Below are the code and all the weights of a small trained network. Each question names an input and a target symbol and asks about switching units off, where a switched-off unit gives its printed mean instead of its output.

import numpy as np


def w(rows, s, z=0):
    codes = np.array(rows[::2]) - 128.0
    scale = np.full(codes.shape[1], s)
    scale[-1] = z or s
    return codes * scale


def f(y):
    return np.maximum(y, 0)


def softmax(a):
    e = np.exp(a - a.max(-1, keepdims=True))
    return e / e.sum(-1, keepdims=True)


def log_softmax(a):
    a = a - a.max(-1, keepdims=True)
    return a - np.log(np.exp(a).sum(-1, keepdims=True))


def net(x, mask):
    ids = ['ΓΘΞΦαβδεζηπστψω'.index(c) for c in x.split()]
    T = len(ids)
    res = E[ids] + P[:T]
    u = 0
    for l in range(3):
        r = res
        for j in range(2):
            rows = slice(3 * j, 3 * j + 3)
            q, k, v = (r @ M[l][rows].T for M in (Q, K, V))
            z = softmax(np.where(np.tri(T) > 0, q @ k.T / 3**0.5, -1e9)) @ v
            o = O[l][rows]
            res = res + np.where(mask[u + j], z, o[:, -1]) @ o[:, :-1]
        u += 2
        y = f(res @ A[l][:, :-1].T + A[l][:, -1])
        res = res + np.where(mask[u : u + 4], y, B[l][:, -1]) @ B[l][:, :-1]
        u += 4
    return log_softmax(res[-1] @ U[:, :-1].T + U[:, -1])


Q, K, V, O, A, B = {}, {}, {}, {}, {}, {}
E = w([
[222,251,152],'Γ',
[193,205,184],'Θ',
[184,146,69],'Ξ',
[53,147,162],'Φ',
[87,180,153],'α',
[10,98,102],'β',
[113,114,23],'δ',
[80,166,29],'ε',
[153,163,241],'ζ',
[28,142,150],'η',
[15,80,163],'π',
[119,224,111],'σ',
[152,132,51],'τ',
[95,146,17],'ψ',
[77,136,204],'ω',
],0.013)
P = w([
[17,255,125],'0',
[175,65,81],'1',
[63,209,146],'2',
[173,66,81],'3',
[76,185,158],'4',
[172,65,81],'5',
[86,164,166],'6',
[171,66,82],'7',
[87,149,169],'8',
],0.011)
Q[0] = w([
[93,20,147],'L0H1',
[255,186,164],'L0H1',
[172,100,240],'L0H1',
[145,18,145],'L0H2',
[34,135,127],'L0H2',
[249,58,158],'L0H2',
],0.0059)
K[0] = w([
[15,62,157],'L0H1',
[162,146,213],'L0H1',
[100,145,184],'L0H1',
[93,45,47],'L0H2',
[137,91,119],'L0H2',
[99,176,1],'L0H2',
],0.0059)
V[0] = w([
[80,183,83],'L0H1',
[19,168,187],'L0H1',
[31,255,6],'L0H1',
[151,152,86],'L0H2',
[160,181,184],'L0H2',
[155,101,164],'L0H2',
],0.0058)
O[0] = w([
[101,4,100,183],'L0H1',
[190,125,76,179],'L0H1',
[71,189,206,254],'L0H1',
[118,105,130,135],'L0H2',
[99,137,99,141],'L0H2',
[12,142,228,97],'L0H2',
],0.004,0.0074)
A[0] = w([
[96,138,139,253],'L0N1',
[157,51,109,160],'L0N2',
[248,138,129,125],'L0N3',
[180,132,45,204],'L0N4',
],0.014,0.0043)
B[0] = w([
[248,194,76,255],'L0N1',
[175,44,54,178],'L0N2',
[82,58,231,192],'L0N3',
[2,176,152,220],'L0N4',
],0.0089,0.0064)
Q[1] = w([
[81,126,73],'L1H1',
[88,135,98],'L1H1',
[181,91,185],'L1H1',
[84,109,45],'L1H2',
[94,162,21],'L1H2',
[44,33,1],'L1H2',
],0.0076)
K[1] = w([
[204,11,99],'L1H1',
[107,243,54],'L1H1',
[213,184,236],'L1H1',
[61,90,88],'L1H2',
[124,139,90],'L1H2',
[90,143,3],'L1H2',
],0.0051)
V[1] = w([
[114,78,179],'L1H1',
[139,152,237],'L1H1',
[180,76,184],'L1H1',
[136,123,13],'L1H2',
[92,140,253],'L1H2',
[220,243,9],'L1H2',
],0.0046)
O[1] = w([
[130,112,103,45],'L1H1',
[175,2,113,81],'L1H1',
[213,238,219,2],'L1H1',
[253,21,55,145],'L1H2',
[60,121,124,130],'L1H2',
[45,145,141,231],'L1H2',
],0.0037,0.0033)
A[1] = w([
[67,153,116,203],'L1N1',
[140,7,161,253],'L1N2',
[146,105,109,63],'L1N3',
[77,217,111,171],'L1N4',
],0.013,0.0054)
B[1] = w([
[71,92,140,213],'L1N1',
[251,62,115,189],'L1N2',
[136,159,102,131],'L1N3',
[132,88,200,252],'L1N4',
],0.013)
Q[2] = w([
[98,140,6],'L2H1',
[111,111,100],'L2H1',
[136,132,181],'L2H1',
[140,147,163],'L2H2',
[141,106,136],'L2H2',
[135,130,186],'L2H2',
],0.015)
K[2] = w([
[249,123,115],'L2H1',
[169,127,173],'L2H1',
[81,142,149],'L2H1',
[121,155,160],'L2H2',
[121,144,126],'L2H2',
[95,116,143],'L2H2',
],0.021)
V[2] = w([
[82,147,128],'L2H1',
[205,168,107],'L2H1',
[122,126,123],'L2H1',
[188,170,154],'L2H2',
[228,143,253],'L2H2',
[99,80,132],'L2H2',
],0.0037)
O[2] = w([
[233,225,157,146],'L2H1',
[91,5,136,3],'L2H1',
[134,137,132,130],'L2H1',
[209,90,103,88],'L2H2',
[169,252,146,199],'L2H2',
[77,144,128,190],'L2H2',
],0.0032,0.0052)
A[2] = w([
[166,88,56,145],'L2N1',
[80,117,84,55],'L2N2',
[88,150,97,254],'L2N3',
[116,129,5,81],'L2N4',
],0.017,0.0095)
B[2] = w([
[50,186,51,254],'L2N1',
[27,120,122,152],'L2N2',
[218,202,212,195],'L2N3',
[212,1,162,170],'L2N4',
],0.013,0.012)
U = w([
[106,155,152,225],'Γ',
[228,161,135,190],'Θ',
[117,126,113,181],'Ξ',
[224,159,94,129],'Φ',
[115,135,99,119],'α',
[93,210,96,73],'β',
[134,51,143,83],'δ',
[21,148,132,5],'ε',
[171,46,166,70],'ζ',
[65,99,123,82],'η',
[80,70,159,30],'π',
[46,167,107,67],'σ',
[174,74,119,133],'τ',
[251,66,138,128],'ψ',
[147,105,119,189],'ω',
],0.017,0.011)

Each question gives the input, a string of symbols that net reads in full, and the target symbol t.
The units are the heads (3 rows each of Q, K, V and O) and the neurons (one row each of A and B). Each row of codes is followed by its name. A weight is (code - 128) times the scale printed after its matrix; where a second scale follows, it is the last column's (O, A, B and U).
mask holds one flag per unit, layer by layer, with each layer's heads first. A switched-off unit (its flag False) gives its mean, the last column of its rows in O or B, instead of its output. The means were averaged over made-up inputs and are rounded, as every weight is.
A unit's drop is (log p(t) with every unit on - log p(t) with that unit switched off) / (log p(t) with every unit on - log p(t) with every unit switched off).
The circuit of an input: a set's keep is (log p(t) with only the set's units on - log p(t) with every unit switched off) / (log p(t) with every unit on - log p(t) with every unit switched off). Starting from the 12 units with the biggest drops (on a tie, the unit counted first), units are removed one at a time, each time the one whose removal leaves the highest keep (on an exact tie, the one counted first), for as long as the keep stays at least 0.8.
units of the circuit, in order: the units of the circuit, biggest drop first
top k neurons in layer l: the k neurons of layer l with the biggest drops, biggest first
which heads matter: for each layer, one digit per head in row order, 1 if its drop is at least 0.15 and else 0, layers parted by /
drop when u is switched off: that unit's drop, to one decimal
input ψ Γ π, target Γ: units of the circuit, in order : (L1N2 L2N1 L2N3)
input ε Ξ Ξ σ Θ α Θ Φ Γ, target Γ: units of the circuit, in order : (L1N2)
input η π τ α Φ τ σ π η, target Θ: top 3 neurons in layer 0 : (L0N4 L0N1 L0N3)
input δ ε ε τ, target η: which heads matter : 00 / 00 / 00
input Φ β ζ Θ ψ, target Γ: top 2 neurons in layer 0 : (L0N2 L0N4)
input ζ τ α Θ ε δ ε, target Θ: units of the circuit, in order : (L2N1 L2N3)
input τ β Φ σ ζ δ α Ξ δ, target Θ: which heads matter : 00 / 01 / 00
input ζ ε ζ Ξ π π δ τ ε, target Θ: units of the circuit, in order : (L2N1 L2N3 L1N2)
input Γ Θ Θ ψ, target π: top 2 neurons in layer 1 : (L1N1 L1N2)
input Θ ε δ ω ψ β Γ α, target Θ: top 3 neurons in layer 0 : (L0N2 L0N3 L0N4)
input Θ ψ σ τ τ, target Θ: units of the circuit, in order : (L2N1 L2N3 L1N2)
input ψ ζ ζ δ, target δ: which heads matter : 00 / 01 / 10
input ε η τ τ α Ξ Γ, target Γ: top 2 neurons in layer 2 : (L2N4 L2N3)
input Γ Θ ε α, target Θ: top 3 neurons in layer 0 : (L0N3 L0N2 L0N4)
input σ η π Φ ψ, target Γ: top neuron in layer 2 : (L2N1)
input Θ δ ε, target Γ: which heads matter : 00 / 10 / 00
input ε δ α ψ Φ η ζ ω, target β: top 3 neurons in layer 1 : (L1N4 L1N2 L1N1)
input ζ Θ τ δ β ψ, target π: top 2 neurons in layer 2 : (L2N2 L2N4)
input ω Ξ ζ Φ ψ ω ζ, target Θ: top 2 neurons in layer 1 : (L1N1 L1N4)
input ζ Γ Γ π δ, target Γ: top 3 neurons in layer 2 : (L2N4 L2N1 L2N3)
input ε Θ Γ δ Ξ ω Φ Γ, target ζ: top 3 neurons in layer 0 : (L0N3 L0N4 L0N1)
input ζ η ε, target Γ: top 3 neurons in layer 2 : (L2N1 L2N4 L2N3)
input δ ζ ζ, target Θ: drop when L2N2 is switched off : 0.4
input ω ε Θ β, target τ: drop when L1H2 is switched off : 0.2
input ζ ω δ Θ ε Γ, target ζ: drop when L0N4 is switched off : 0.9
